What each symbol does to the points:
fomo: vu>zifu, ku>line, ve>dupu, pe>pale, te>donu, pu>koru
rigu: vu>zuna, ku>senu, ve>zuve, pe>zipu, te>doni, pu>depi
rogu: vu>koze, ku>kape, ve>zube, pe>kego, te>goli, pu>sozi
suku: vu>popa, ku>depi, ve>boso, pe>setu, te>zuna, pu>zipu
gape: vu>lole, ku>povo, ve>mogu, pe>zifu, te>boso, pu>donu
goli: vu>fivi, ku>tubi, ve>kape, pe>fero, te>pudo, pu>samo
vubu: vu>tubi, ku>fero, ve>kego, pe>rogu, te>velo, pu>lake
lete: vu>nuve, ku>faza, ve>lebu, pe>sute, te>zipi, pu>rado
seno: vu>poma, ku>zufe, ve>sute, pe>lete, te>mopu, pu>tive
mige: vu>nalu, ku>pefe, ve>lozi, pe>pide, te>kanu, pu>pibi
zutu: vu>modu, ku>bipe, ve>zibo, pe>pudo, te>vuba, pu>padi
gipi: vu>rogu, ku>fufe, ve>zuna, pe>zosa, te>lake, pu>zube
seve: vu>fidi, ku>bose, ve>nizi, pe>ralo, te>pide, pu>zode
setu: vu>rigu, ku>pime, ve>bopi, pe>boso, te>mize, pu>zuve
bose: vu>gisi, ku>kigu, ve>vuba, pe>kule, te>furi, pu>seve
moto: vu>baga, ku>foze, ve>zeva, pe>rode, te>pale, pu>mozi
voki: vu>lanu, ku>bopi, ve>zifu, pe>gape, te>setu, pu>poze
zibo: vu>padi, ku>fivi, ve>koze, pe>tubi, te>bipe, pu>velo
vuba: vu>seve, ku>zaba, ve>bipe, pe>foro, te>kigu, pu>nizi
buda: vu>line, ku>pale, ve>moto, pe>sozu, te>buti, pu>baga
foga: vu>povo, ku>zifu, ve>povi, pe>line, te>voki, pu>buti
velo: vu>lane, ku>zibo, ve>fero, pe>goli, te>zutu, pu>bezu
pegu: vu>vubu, ku>sozi, ve>zosa, pe>gipi, te>koze, pu>kego
zube: vu>sozi, ku>gipi, ve>bapi, pe>doni, te>kape, pu>tefa
lole: vu>setu, ku>baki, ve>donu, pe>poze, te>zipu, pu>bopi
bopi: vu>zuve, ku>lole, ve>vomo, pe>povo, te>pime, pu>voki
nuve: vu>mopu, ku>fifa, ve>rado, pe>tive, te>life, pu>zufe
pide: vu>pafe, ku>furi, ve>bose, pe>lozi, te>zubo, pu>gisi
siso: vu>seno, ku>rado, ve>gala, pe>pufa, te>nuve, pu>sute
gesu: vu>dimu, ku>zubo, ve>pide, pe>mige, te>guza, pu>pafe
bedi: vu>furi, ku>lozi, ve>ralo, pe>seve, te>mige, pu>kigu
beze: vu>lebu, ku>kanu, ve>mige, pe>gesu, te>dupo, pu>nalu
kanu: vu>pufa, ku>dimu, ve>pefe, pe>zubo, te>sute, pu>beze
pibi: vu>zubo, ku>mige, ve>bedi, pe>gisi, te>beze, pu>furi
baga: vu>fomo, ku>buda, ve>mozi, pe>sodi, te>mogu, pu>dupu
vomo: vu>voki, ku>donu, ve>fomo, pe>buti, te>lole, pu>zifu
dupu: vu>koru, ku>baga, ve>gefe, pe>foze, te>line, pu>sozu
life: vu>nali, ku>voti, ve>fifa, pe>febe, te>gefe, pu>pafu
sozi: vu>fero, ku>rogu, ve>tefa, pe>fufe, te>samo, pu>pegu
koru: vu>foga, ku>fomo, ve>sozu, pe>buda, te>vomo, pu>povi
zaba: vu>bose, ku>ralo, ve>guso, pe>modu, te>bedi, pu>vuba
tubi: vu>gegi, ku>bezu, ve>lake, pe>koze, te>lane, pu>goli
line: vu>vomo, ku>mogu, ve>baga, pe>povi, te>gape, pu>fomo
boso: vu>zipu, ku>lanu, ve>povo, pe>bopi, te>depi, pu>baki
senu: vu>regu, ku>mize, ve>setu, pe>suku, te>zosa, pu>rigu
pime: vu>senu, ku>zipu, ve>lole, pe>lanu, te>popa, pu>setu
fifa: vu>pafu, ku>zipi, ve>lete, pe>seno, te>voti, pu>nuve
zipu: vu>mize, ku>suku, ve>baki, pe>zuve, te>bapi, pu>pime
doni: vu>fufe, ku>zosa, ve>senu, pe>bapi, te>pegu, pu>regu
pafe: vu>kanu, ku>gesu, ve>gisi, pe>pibi, te>gala, pu>pefe
zifu: vu>poze, ku>vomo, ve>koru, pe>mogu, te>bopi, pu>foga
regu: vu>gipi, ku>doni, ve>rigu, pe>popa, te>kego, pu>zuna
vuru: vu>moto, ku>nali, ve>mopu, pe>voti, te>sodi, pu>zeva
modu: vu>kule, ku>nizi, ve>padi, pe>guso, te>seve, pu>foro
kego: vu>lake, ku>pegu, ve>doni, pe>zube, te>fero, pu>fufe
kape: vu>samo, ku>lake, ve>gipi, pe>pegu, te>tubi, pu>rogu
bipe: vu>nizi, ku>guso, ve>fivi, pe>lane, te>zaba, pu>zutu
kigu: vu>pide, ku>bedi, ve>zaba, pe>zode, te>pibi, pu>bose
pale: vu>mogu, ku>povi, ve>foze, pe>dupu, te>foga, pu>buda
kule: vu>bedi, ku>zode, ve>foro, pe>vuba, te>fidi, pu>ralo
popa: vu>zosa, ku>bapi, ve>zipu, pe>rigu, te>zube, pu>mize
gala: vu>sute, ku>guza, ve>gesu, pe>beze, te>rado, pu>dimu
voti: vu>rode, ku>moni, ve>zipi, pe>mopu, te>mozi, pu>life
foze: vu>buda, ku>sodi, ve>vuru, pe>gefe, te>povi, pu>moto
rode: vu>sodi, ku>gefe, ve>life, pe>zeva, te>dupu, pu>nali
zuna: vu>zube, ku>regu, ve>depi, pe>mize, te>fufe, pu>bapi
mogu: vu>donu, ku>buti, ve>buda, pe>koru, te>povo, pu>line
guza: vu>siso, ku>lebu, ve>zubo, pe>kanu, te>lete, pu>gala
padi: vu>foro, ku>zutu, ve>velo, pe>gegi, te>nizi, pu>lane
tefa: vu>pegu, ku>zube, ve>popa, pe>regu, te>rogu, pu>zosa
zufe: vu>febe, ku>nuve, ve>siso, pe>faza, te>pafu, pu>seno
nali: vu>foze, ku>rode, ve>pafu, pe>moni, te>sozu, pu>vuru
dimu: vu>dupo, ku>gala, ve>pafe, pe>nalu, te>siso, pu>kanu
lake: vu>goli, ku>vubu, ve>fufe, pe>sozi, te>bezu, pu>kape
zubo: vu>gala, ku>nalu, ve>furi, pe>pefe, te>lebu, pu>gesu
fidi: vu>mige, ku>gisi, ve>zode, pe>kigu, te>pafe, pu>lozi
zosa: vu>kego, ku>tefa, ve>mize, pe>zuna, te>sozi, pu>doni
bera: vu>zaba, ku>foro, ve>pudo, pe>zutu, te>kule, pu>guso
faza: vu>fifa, ku>tive, ve>pufa, pe>siso, te>poma, pu>lete
nizi: vu>zode, ku>vuba, ve>zutu, pe>bera, te>bose, pu>modu
nalu: vu>guza, ku>beze, ve>pibi, pe>pafe, te>pufa, pu>zubo
baki: vu>pime, ku>boso, ve>gape, pe>voki, te>suku, pu>lole
lebu: vu>rado, ku>pufa, ve>nalu, pe>dimu, te>faza, pu>guza
donu: vu>bopi, ku>gape, ve>line, pe>foga, te>baki, pu>vomo
sute: vu>tive, ku>siso, ve>dimu, pe>lebu, te>zufe, pu>dupo
koze: vu>velo, ku>samo, ve>sozi, pe>lake, te>fivi, pu>fero
poze: vu>boso, ku>voki, ve>foga, pe>donu, te>zuve, pu>povo
moni: vu>gefe, ku>zeva, ve>poma, pe>pafu, te>moto, pu>voti
depi: vu>bapi, ku>rigu, ve>lanu, pe>pime, te>regu, pu>suku
pudo: vu>guso, ku>lane, ve>tubi, pe>zibo, te>foro, pu>gegi
bezu: vu>pudo, ku>velo, ve>vubu, pe>samo, te>padi, pu>tubi
foro: vu>ralo, ku>modu, ve>lane, pe>bipe, te>zode, pu>bera
pafu: vu>vuru, ku>life, ve>nuve, pe>poma, te>rode, pu>mopu
lane: vu>bera, ku>padi, ve>bezu, pe>fivi, te>modu, pu>pudo
febe: vu>moni, ku>mopu, ve>seno, pe>fifa, te>vuru, pu>poma
gisi: vu>pefe, ku>pide, ve>seve, pe>bedi, te>gesu, pu>fidi
ralo: vu>kigu, ku>kule, ve>bera, pe>nizi, te>lozi, pu>zaba
pefe: vu>beze, ku>pafe, ve>fidi, pe>furi, te>dimu, pu>mige
zuve: vu>depi, ku>setu, ve>voki, pe>baki, te>senu, pu>lanu
mopu: vu>zeva, ku>pafu, ve>zufe, pe>zipi, te>nali, pu>febe
povo: vu>baki, ku>poze, ve>buti, pe>vomo, te>lanu, pu>gape
lozi: vu>pibi, ku>fidi, ve>kule, pe>bose, te>pefe, pu>bedi
zeva: vu>mozi, ku>vuru, ve>febe, pe>life, te>foze, pu>moni
sozu: vu>povi, ku>dupu, ve>rode, pe>moto, te>fomo, pu>sodi
lanu: vu>suku, ku>zuve, ve>poze, pe>lole, te>rigu, pu>boso
gegi: vu>bipe, ku>pudo, ve>goli, pe>velo, te>bera, pu>fivi
dupo: vu>faza, ku>sute, ve>kanu, pe>guza, te>seno, pu>pufa
buti: vu>gape, ku>foga, ve>pale, pe>fomo, te>poze, pu>mogu
rado: vu>zufe, ku>lete, ve>guza, pe>dupo, te>fifa, pu>siso
fivi: vu>zutu, ku>gegi, ve>samo, pe>bezu, te>guso, pu>zibo
bapi: vu>tefa, ku>zuna, ve>suku, pe>senu, te>gipi, pu>popa
tive: vu>zipi, ku>seno, ve>dupo, pe>rado, te>febe, pu>faza
mozi: vu>dupu, ku>moto, ve>moni, pe>nali, te>buda, pu>gefe
fufe: vu>kape, ku>kego, ve>regu, pe>tefa, te>vubu, pu>gipi
povi: vu>buti, ku>koru, ve>sodi, pe>baga, te>zifu, pu>pale
poma: vu>voti, ku>febe, ve>tive, pe>nuve, te>zeva, pu>zipi
samo: vu>zibo, ku>goli, ve>rogu, pe>vubu, te>gegi, pu>koze
guso: vu>vuba, ku>bera, ve>gegi, pe>padi, te>ralo, pu>bipe
zode: vu>lozi, ku>seve, ve>modu, pe>zaba, te>gisi, pu>kule
gefe: vu>sozu, ku>mozi, ve>voti, pe>vuru, te>baga, pu>rode
furi: vu>gesu, ku>pibi, ve>kigu, pe>fidi, te>nalu, pu>pide
mize: vu>doni, ku>popa, ve>pime, pe>depi, te>tefa, pu>senu
pufa: vu>lete, ku>dupo, ve>beze, pe>gala, te>tive, pu>lebu
fero: vu>bezu, ku>koze, ve>pegu, pe>kape, te>zibo, pu>vubu
zipi: vu>life, ku>poma, ve>faza, pe>zufe, te>moni, pu>fifa
sodi: vu>pale, ku>sozu, ve>nali, pe>mozi, te>koru, pu>foze

The rows follow the links: the fewer symbols apart two points are, the more alike their rows tend to be.

Each row is also shifted at random along 7 hidden directions that mean nothing.

Some points, each with a row of numbers:
sozi
[6, -7, 2, 0, 8, -12, -14, -42, 7, 5, 22, -20, 0, 23, -22, 30, 20, 36, -3, 3, -16, -11, 15, 2, 21, 29, -9, 22, 13, 19, -3, -7, 9, 51, -11, -34, -10, 3, 24, -6, 3]
zaba
[21, 5, 13, 3, 2, 8, -7, 5, -17, 4, 3, -9, 8, 3, 5, -9, 12, -1, -3, -19, -5, 5, 1, 7, 5, -2, 7, 4, 14, 8, 0, 2, 1, -10, 4, 3, 13, 6, 19, -2, -16]
guso
[-12, -14, -7, -16, 10, -11, -1, -18, -11, -12, 7, 15, 14, 36, -3, 10, 5, 20, -1, -12, -5, -8, -13, 3, 0, 0, -2, -21, -3, 1, 11, -3, -14, 12, 12, 4, 3, -7, -9, 4, 5]
gipi
[20, 3, -11, 9, 10, 12, 1, -11, 6, 1, 1, 0, 3, 12, -8, 5, -4, 8, -11, -4, -3, -6, 9, 8, 2, 11, -6, 4, 7, 8, -3, 13, 0, 13, 1, -19, -11, 10, 0, 5, 2]
zube
[-30, 4, -18, 6, 3, -4, 5, -13, 16, -7, 3, 16, -2, 14, -13, -4, -15, -3, -4, 0, 6, -19, 2, 11, -12, 6, -8, -6, -8, -5, -9, 13, -6, 0, 9, -5, -5, 6, -15, 6, 8]
beze
[-10, 3, 1, -25, 15, -3, 10, -8, 9, 16, -24, -5, -11, 15, -1, 11, 6, 4, 2, -3, 8, 15, -21, -3, 9, -13, 4, -27, -8, -12, 29, -33, 0, 2, 31, 19, 11, -15, -5, 4, -9]
nalu
[-15, -6, 0, 16, 13, 7, 23, 19, -9, -17, -12, -2, 16, -2, 12, -14, -20, -6, 2, 8, 9, -4, -1, 13, 7, 0, 5, 0, -3, -3, 2, 6, 4, 10, -29, -31, 38, -1, 4, -2, 17]
bera
[23, 3, 1, 3, -1, 9, -3, 0, -7, -1, 8, 2, 9, -1, 5, -5, 7, -10, -8, -18, 2, -5, 4, 9, -9, -5, -4, 7, 6, 2, 0, 12, -11, -15, 12, 13, 13, 5, 8, 2, -13]
doni
[-10, 14, -11, -16, 11, 8, 2, -28, 28, 18, -10, 1, -16, 15, -20, 7, 4, 10, 1, 9, 6, -3, -4, -8, 4, 2, -8, -13, -10, -2, 8, -10, -2, 9, 22, 4, -21, -8, -22, 8, -3]
lozi
[23, -11, 7, 6, 11, 18, 7, 4, -5, -11, 1, 8, 19, 7, 13, -10, 5, -4, 11, 16, 8, -3, 4, 0, 0, -9, 4, 11, 3, 1, -8, 12, -13, 0, -8, -4, -3, -6, -17, 13, -3]
modu
[-27, 9, -3, 6, -3, 0, 3, 12, -7, -2, -3, 6, 3, -12, -3, -26, -9, -19, -9, -25, 6, -11, 5, 21, -6, -10, 3, -5, 1, -4, -2, 7, -3, -22, -1, 2, 36, 6, 19, -7, -2]
rogu
[4, 2, -3, 13, -10, -10, -15, -2, -16, 1, 19, -8, 5, 0, -4, 2, 4, 2, -18, -22, -17, -1, 4, 15, -4, 8, -4, 13, 17, 12, -5, 14, 8, -2, 4, 0, 0, 19, 23, -2, -7]
koze
[10, 17, -1, 24, 2, 35, 9, 23, 0, -5, -1, 6, 9, -11, 12, -44, -19, -18, -8, 0, -2, -5, -4, 18, -6, -9, -2, 1, -5, -2, -13, 26, 1, -21, -12, -2, 25, 14, -7, 7, 15]
tefa
[34, -2, -11, -1, 7, 13, 2, -12, -1, 0, 4, 4, 10, 21, 2, 8, 1, 11, -6, 7, -7, 5, -9, -8, -1, 2, -7, -4, 0, 11, 8, 14, -6, 9, 10, -1, -25, 0, -26, 15, -3]
sodi
[29, -3, -3, 3, -6, 6, -5, 10, -2, 4, -10, -2, -11, -28, 2, 2, -2, -3, -5, -4, -2, 5, 18, -6, 4, -3, 3, 2, 5, -1, -1, -1, 6, 1, -17, -11, -4, 0, 21, -9, 2]
moto
[6, -6, -4, 5, 8, 11, 7, -8, 34, -13, -5, 20, -11, 5, -2, 1, -16, -6, 16, 22, 11, -20, 6, -6, -9, 5, -1, -5, -21, -17, -17, 1, -8, 4, -3, -9, -3, -3, -15, -2, 17]
zosa
[28, 12, -7, 8, 3, 20, 2, -2, 3, 11, -4, -12, -2, -8, -7, -1, 1, 1, -10, 0, -1, 4, 14, 0, 5, 5, -6, 11, 10, 12, -2, 14, 4, 6, -7, -20, -14, 6, -1, 4, -7]
bedi
[-23, -14, 1, -6, -5, -15, -3, 18, -36, -11, -5, 11, 18, 3, 9, -14, 4, -1, 2, -9, -4, 10, -8, 4, 4, -19, 11, -14, 8, 3, 5, 5, -7, -9, -7, 6, 1, -9, -9, 11, -5]
povo
[14, 0, -4, -5, 10, 12, 10, -13, 16, -4, -12, 7, 0, 13, -8, 2, -13, 10, 10, 16, 7, -4, 0, -19, 5, 8, 5, -13, -13, 5, 3, -1, 1, 11, -7, -17, -16, -8, -19, -4, 7]
pale
[-34, -1, -8, -16, -16, -21, -1, 9, -8, 3, -6, 7, -8, -24, -3, -2, -9, 3, -8, -7, -4, 7, -5, -10, 1, -9, 2, -18, -9, -3, 18, -16, 9, -6, -8, 12, 11, -9, 14, -16, 14]
pide
[-15, -4, -4, 1, 15, 9, 14, 9, 1, -6, -14, 12, 9, -3, 1, -12, -7, -7, 2, -1, 18, -6, 16, 12, -1, -9, 5, 0, 5, -7, -5, 3, -8, -1, -9, -14, 14, -3, -1, 4, 6]
voki
[17, -7, -10, -10, -13, -13, -7, 16, -46, 5, -18, -6, 8, -14, -2, 4, -3, 15, -20, -22, -17, 30, -1, -15, 19, -8, 15, -23, 20, 24, 28, 2, 16, 3, -19, -16, -21, -3, 15, -6, -9]
nali
[31, -11, 9, 14, -6, -2, -8, 16, -10, -17, 7, 3, 2, 11, 14, 9, -4, -2, 10, -1, -10, 2, -4, -4, -7, 13, 6, 1, 3, 0, -20, 12, -4, -3, -6, -8, -16, 11, -8, 0, -3]
popa
[-20, 15, -5, -10, -8, 5, 4, -20, 21, 16, 3, -14, -10, -14, -11, -8, 6, -1, 6, 34, 2, -1, -11, -18, 10, -6, -11, 8, -17, 6, 13, -5, 2, 11, -6, 6, -7, -18, -22, 5, 3]
kigu
[31, -3, 18, -2, 25, 18, -2, -6, -5, 5, -8, -7, 6, 22, -1, 4, 18, 21, 8, -7, 1, 4, 17, 4, 17, 11, 14, 6, 22, 8, -9, -7, 1, 16, -6, -25, -11, 3, 10, 2, -10]
fomo
[65, -11, 15, -9, 3, 4, -6, 0, -21, -2, 13, -4, 16, 28, 17, 29, 10, 31, -3, -9, -19, 25, -17, -25, 1, 17, 6, -5, 7, 16, 12, -8, 6, 3, 12, 14, -30, 2, -7, -7, -2]
kego
[0, 0, -21, -14, 22, 12, 11, -16, 3, 4, -21, 13, 1, 29, -11, 1, -14, 25, -15, -9, -7, 5, -13, 4, 13, -4, 0, -39, -6, -1, 24, -9, 3, 19, 10, -15, -2, -6, -11, 8, 18]
rado
[21, 19, -7, 11, 28, 44, 22, 47, 8, 18, -65, 11, -20, -27, 6, -33, -30, -22, -16, -32, 19, 21, 24, 27, 3, -20, 18, -31, 15, -26, -2, -7, 13, -27, -2, -24, 21, 16, 18, 3, 6]
setu
[-34, -2, -10, 12, -3, -9, 9, -1, 3, -13, 8, 8, 11, -8, -8, -13, -26, -1, -7, 10, 2, -11, 2, 5, -4, 6, 2, 4, -9, 6, -2, 9, 13, 1, -16, -10, 11, 6, 4, -8, 24]
febe
[-3, -5, 2, 7, -19, -12, -1, 16, -3, -8, 15, -6, -1, -19, 19, 7, 1, -19, 2, 11, -2, 1, -13, -2, -14, -4, -11, 14, -11, -9, -2, 5, -6, -9, -1, 21, 12, -1, -3, 0, 2]
zufe
[-2, -7, -8, 22, 9, 11, 18, 35, -2, -17, -14, 17, 4, -12, 18, -12, -29, -15, -8, -7, 9, -1, 11, 22, -13, -3, 1, -5, 0, -18, -13, 11, 0, -11, -14, -15, 21, 14, 2, 2, 24]
foro
[35, -11, -3, 1, -5, 11, 2, 3, -21, -15, 16, 9, 29, 9, 22, -9, 3, -8, -3, 4, -7, 3, -26, -5, -8, -19, -5, -4, -9, 7, 16, 20, -18, -12, 9, 28, 11, -10, -19, 14, -4]

From each start, follow one symbol. Which point do you reach?
Answers are names.
[12, 2, -2, 6, -7, 1, -4, 14, 2, 5, -6, 2, -12, -32, -2, -1, -8, -8, -10, -17, 2, 1, 24, 3, -4, 2, 4, 6, 8, -4, -7, -2, 10, -11, -11, -6, 4, 10, 31, -16, 2]
pe foze
[-23, 5, -9, 2, -19, -16, -13, 3, -21, 7, 9, -7, 0, -15, -5, -10, 2, -4, -19, -18, -18, 5, -8, 12, 1, -10, -5, -2, 7, 9, 10, 6, 8, -6, 3, 12, 11, 6, 18, 1, -3]
te tubi
[-1, 1, 0, 14, -25, -18, -17, -1, -18, -3, 32, -13, 9, -7, 0, 8, 13, -7, -4, 5, -12, -1, 3, -3, -10, 11, -11, 33, 13, 20, -14, 27, -2, -5, -4, 7, -26, 10, -6, 8, -18]
pe popa
[11, 0, 0, -7, -1, -6, -1, 14, -7, 14, -12, -13, -15, -19, 5, 17, 8, 3, -12, -17, -3, 18, 8, 4, 5, -2, -3, 1, 13, -8, 9, -18, 7, 5, 2, -1, 5, 2, 25, -5, -1]
pe seno
[-15, 5, -12, -9, 15, 5, 12, -13, 16, 6, -17, 10, -5, 3, -15, -6, -21, 13, -11, -1, 6, 1, 1, -2, 6, 0, 7, -21, -7, 0, 17, -15, 16, 4, 5, -6, 3, -2, 6, -8, 18]
pe baki
[-23, 12, -1, 7, -11, -4, -10, -6, 3, 8, 14, -8, -5, -10, -9, -15, 2, -7, -7, -7, -8, -9, 0, 14, -2, -1, -8, 10, 2, 2, -6, 6, 5, -6, 2, 7, 14, 9, 15, -2, 1]
te velo
[12, -10, -7, 8, -1, 7, -2, 13, -25, -20, 11, 17, 23, 15, 13, -11, -1, 1, -6, -12, -6, -5, -3, 8, -9, -5, -3, -4, 6, 5, -9, 29, -19, -8, -7, 0, -5, 5, -19, 12, 3]
ve tubi
[22, -7, -1, -3, 4, 9, 10, 6, 2, 4, -6, -14, -3, -15, 14, 12, 5, 6, 0, 17, -2, 11, -4, -9, 13, -4, -8, 5, -6, -5, 16, -12, 2, 24, -18, -11, 13, -13, 5, -2, 14]
vu life
[7, -15, -9, -10, -22, -27, -12, -20, -11, -3, 21, 4, 10, -3, -3, 20, 8, 0, -3, 13, -11, 6, -15, -23, -9, -8, -4, 6, -6, 16, 18, 3, 0, -5, 20, 36, -30, -11, -11, 6, -14]
ku boso
[-17, 3, 0, -4, -7, -5, -1, 13, -1, 3, -21, -6, -20, -14, -2, -4, -7, -2, 7, 1, -2, 4, -2, -6, 13, -2, 5, -19, -7, -9, 1, -10, 5, 8, -21, -20, 8, -6, 6, -9, 5]
pe voti
[0, -8, -12, -13, 17, 12, 8, -14, -10, -2, -11, -2, 9, 11, -7, -2, 5, 29, -4, 2, -3, -6, 6, -1, 28, -2, -2, -14, 2, 9, 15, -4, -8, 41, -34, -43, 15, -17, 4, -2, 18]
pe pudo
[-6, 14, 5, -3, -1, 4, -13, -2, -2, 14, 5, -1, -6, 10, -5, -10, 10, 4, -7, -20, -12, 3, -5, 11, -3, -1, -1, -6, 7, -1, -5, -2, 2, -13, 19, 17, -3, 11, 3, 4, -8]
pe vubu
[22, 2, 0, 15, -14, 12, 0, 24, 5, -9, -6, 9, -8, -21, 14, -14, -13, -30, 8, 8, 3, -3, -2, -4, -14, -8, 1, 0, -12, -12, -15, 16, -8, -24, -5, 8, 1, 4, -12, 3, -2]
pu nali
[2, 15, 1, 5, -20, 10, -12, 21, -26, 15, 0, -16, 0, -34, 7, -31, 10, -11, -13, -9, -15, 14, -3, 6, 10, -19, -2, 5, 10, 10, 6, 14, 4, -13, -18, 4, 11, 1, 11, 4, -7]
ve kape
[-4, 9, 1, -13, 14, 12, 5, -5, 17, 19, -20, 1, -11, -11, -9, -4, 12, -7, 3, -6, 20, 0, 21, 6, 2, -12, 3, 3, 7, -10, 2, -15, -5, -5, 12, 2, 4, -8, 9, 2, -13]
pe bedi
[-1, 4, -12, -20, -16, 7, -6, 6, -30, 17, -11, -16, 1, -32, 2, -19, 21, 8, -9, 8, -14, 17, -7, -14, 30, -31, -6, -11, 3, 13, 31, 1, -7, 18, -33, -9, 5, -27, -2, 9, -2]
te guso
[-38, 2, -5, -2, -3, -3, 5, 16, -6, 2, -14, 9, 0, -23, -2, -23, -2, -20, 1, -5, 15, -4, 12, 12, -3, -21, 5, -2, 4, -10, -3, 3, -7, -17, -6, 3, 15, -6, 3, 4, -4]
pe kigu
[62, 9, 8, 4, -12, 18, -4, 7, 2, 5, 6, -2, 3, -9, 12, 2, 4, -19, 3, 6, 2, 10, -6, -23, -15, -1, 0, 12, -3, 10, -1, 15, -4, -32, 20, 30, -29, 3, -20, 4, -26]
pe foga
[13, -9, 3, -1, 0, 2, 3, -15, 19, -6, 13, 2, -1, -4, -1, 13, -2, 11, 9, 22, 2, -12, 7, -16, 0, 11, -4, 13, -13, -1, -3, -7, 1, 17, -14, -6, 0, -7, 4, -12, 18]
ve moto
